Small tables with named rows and columns. After each table, cells are looked up by row and column.

mukelag =
|  | lep | bitavol | sinabo | paseg | fakik |
|---|---|---|---|---|---|
| zasef | 112 | 111 | 114 | 113 | 115 |
| zov | 92 | 54 | 114 | 114 | 203 |
| tefid | 98 | 94 | 108 | 105 | 108 |
| mil | 138 | 103 | 188 | 134 | 119 |
| guko | 117 | 114 | 147 | 111 | 117 |
| reg | 113 | 119 | 105 | 112 | 106 |
| zokub | 110 | 104 | 112 | 114 | 129 |

What is the fakik of zasef in mukelag?
115
What is the bitavol of zasef in mukelag?
111
What is the sinabo of zov in mukelag?
114
What is the bitavol of guko in mukelag?
114
What is the paseg of zokub in mukelag?
114
What is the lep of guko in mukelag?
117
What is the fakik of reg in mukelag?
106
What is the lep of mil in mukelag?
138
What is the paseg of guko in mukelag?
111
What is the sinabo of zokub in mukelag?
112
What is the bitavol of mil in mukelag?
103
What is the fakik of tefid in mukelag?
108
What is the bitavol of zokub in mukelag?
104
What is the lep of tefid in mukelag?
98
What is the fakik of zokub in mukelag?
129
What is the paseg of mil in mukelag?
134
What is the fakik of guko in mukelag?
117
What is the bitavol of tefid in mukelag?
94
Row with the largest fakik: zov

Table zasube
,moge,rup,pul,bora,sisubod,bute,bab,zud
dimuzur,40,38,27,82,90,26,17,86
mok,84,87,67,19,57,38,81,75
dozoda,12,36,89,10,76,81,34,10
rekadun,80,12,19,23,25,76,18,26
metolo,85,8,36,90,77,39,87,36
lanepiz,49,75,15,72,4,46,72,14
bokav,6,44,5,33,40,68,34,84
pebigu,58,56,37,47,76,32,23,32
feli,91,91,50,72,36,45,77,36
satup,74,18,42,84,49,79,61,5
lugilaz,56,47,79,11,21,33,23,21

What is the zud of bokav in zasube?
84
What is the bora of pebigu in zasube?
47
What is the moge of metolo in zasube?
85
What is the rup of lugilaz in zasube?
47
What is the moge of feli in zasube?
91
What is the rup of lanepiz in zasube?
75
What is the moge of lugilaz in zasube?
56
What is the moge of lanepiz in zasube?
49
What is the zud of dimuzur in zasube?
86
What is the bute of lugilaz in zasube?
33
What is the bora of lugilaz in zasube?
11
What is the bora of metolo in zasube?
90
What is the bab of mok in zasube?
81
Row with the largest sisubod: dimuzur

Table ferukig
|  | vuvif | berered | bini | dugogu | peg | patuge | des | lidipa |
|---|---|---|---|---|---|---|---|---|
| gupuzig | 0.4 | 0.3 | -0.2 | -0.4 | 0.5 | 0.1 | -0.8 | 0.5 |
| nefida | 0.5 | -0.2 | 0.4 | 0.2 | 0.5 | 0.1 | -0.9 | 0.4 |
| vuv | 0.3 | 0.3 | -0.3 | -0.3 | 0.3 | -0.1 | -0.9 | 0.4 |
| veseget | 0.4 | 0.4 | -0.2 | -0.4 | 0.4 | 0.1 | -0.7 | 0.5 |
| sulipu | 0.3 | 0.4 | -0.3 | -0.2 | 0.3 | -0.1 | -0.9 | 0.4 |
| bug | 0.3 | 0.4 | -0.3 | -0.2 | 0.3 | -0.1 | -0.9 | 0.4 |
| sig | 0.4 | -0.2 | 0.4 | 0.2 | 0.6 | 0.1 | -1.0 | 0.3 |
| telo | 0.4 | 0.4 | -0.2 | -0.3 | 0.4 | 0.1 | -0.7 | 0.5 |
| petu | 0.5 | -0.2 | 0.4 | 0.1 | 0.5 | 0.1 | -0.9 | 0.4 |
| kozini | 0.4 | -0.2 | 0.4 | 0.2 | 0.6 | 0.1 | -1.0 | 0.3 |

What is the dugogu of gupuzig in ferukig? -0.4
What is the des of veseget in ferukig? -0.7
What is the peg of sig in ferukig? 0.6
What is the lidipa of gupuzig in ferukig? 0.5
What is the lidipa of telo in ferukig? 0.5
What is the peg of nefida in ferukig? 0.5
What is the dugogu of bug in ferukig? -0.2
What is the dugogu of nefida in ferukig? 0.2
What is the lidipa of sig in ferukig? 0.3
What is the patuge of petu in ferukig? 0.1
What is the des of telo in ferukig? -0.7
What is the dugogu of telo in ferukig? -0.3

Table migezi
	vif	gubulo
pepo	14.4	21.7
pag	-4.1	45.6
fef	-64.8	-45.4
fiso	-4.1	16.8
nok	-4.1	-29.9
zer	-4.1	5.0
kob	-3.4	20.2
vuk	-34.6	16.8
tetevi	4.9	-2.2
vam	30.3	62.5

kob, vif: -3.4
pag, gubulo: 45.6
vuk, gubulo: 16.8
zer, gubulo: 5.0
kob, gubulo: 20.2
tetevi, vif: 4.9
fiso, gubulo: 16.8
pepo, gubulo: 21.7
pepo, vif: 14.4
zer, vif: -4.1
pag, vif: -4.1
fiso, vif: -4.1
fef, gubulo: -45.4
nok, gubulo: -29.9
vam, vif: 30.3
tetevi, gubulo: -2.2
vam, gubulo: 62.5
Row with the largest gubulo: vam

vonin =
	zos	lan	dovo	rogot
vez	36	136	166	108
fiva	252	160	148	183
nezeke	29	111	131	88
suno	185	74	25	103
fug	42	90	89	76
rop	232	96	48	131
fosiz	63	156	192	131
gez	102	164	199	151
fonif	76	70	51	73
filuke	128	67	26	80
lol	218	164	199	183
fefi	252	127	91	161

fosiz, dovo: 192
lol, rogot: 183
fosiz, lan: 156
fefi, dovo: 91
vez, zos: 36
gez, lan: 164
filuke, lan: 67
gez, zos: 102
fug, zos: 42
nezeke, zos: 29
rop, lan: 96
fonif, zos: 76
lol, lan: 164
nezeke, lan: 111
gez, rogot: 151
suno, zos: 185
rop, dovo: 48
vez, rogot: 108

dogim
      rubi   ril  pabub  lasit   mag  vav   sof  disagi  nibe
big    0.8   0.1    0.2   -0.2  -0.8  0.8  -0.4     0.6   0.9
pusu   0.4   0.3   -0.3   -0.1  -0.1  0.6  -0.1     0.1   0.7
niv   -0.1  -0.2   -0.1    0.5   0.6  0.1   0.6     0.3   0.0
vit   -0.7   0.0    0.4    0.6   0.5  0.0   0.7    -0.2  -0.5

What is the pabub of big in dogim? 0.2
What is the ril of pusu in dogim? 0.3
What is the ril of niv in dogim? -0.2
What is the sof of pusu in dogim? -0.1
What is the mag of pusu in dogim? -0.1
What is the disagi of pusu in dogim? 0.1
What is the lasit of big in dogim? -0.2
What is the vav of big in dogim? 0.8
What is the ril of vit in dogim? 0.0
What is the vav of vit in dogim? 0.0
What is the lasit of vit in dogim? 0.6
What is the pabub of niv in dogim? -0.1
What is the sof of vit in dogim? 0.7
What is the rubi of niv in dogim? -0.1
What is the lasit of niv in dogim? 0.5

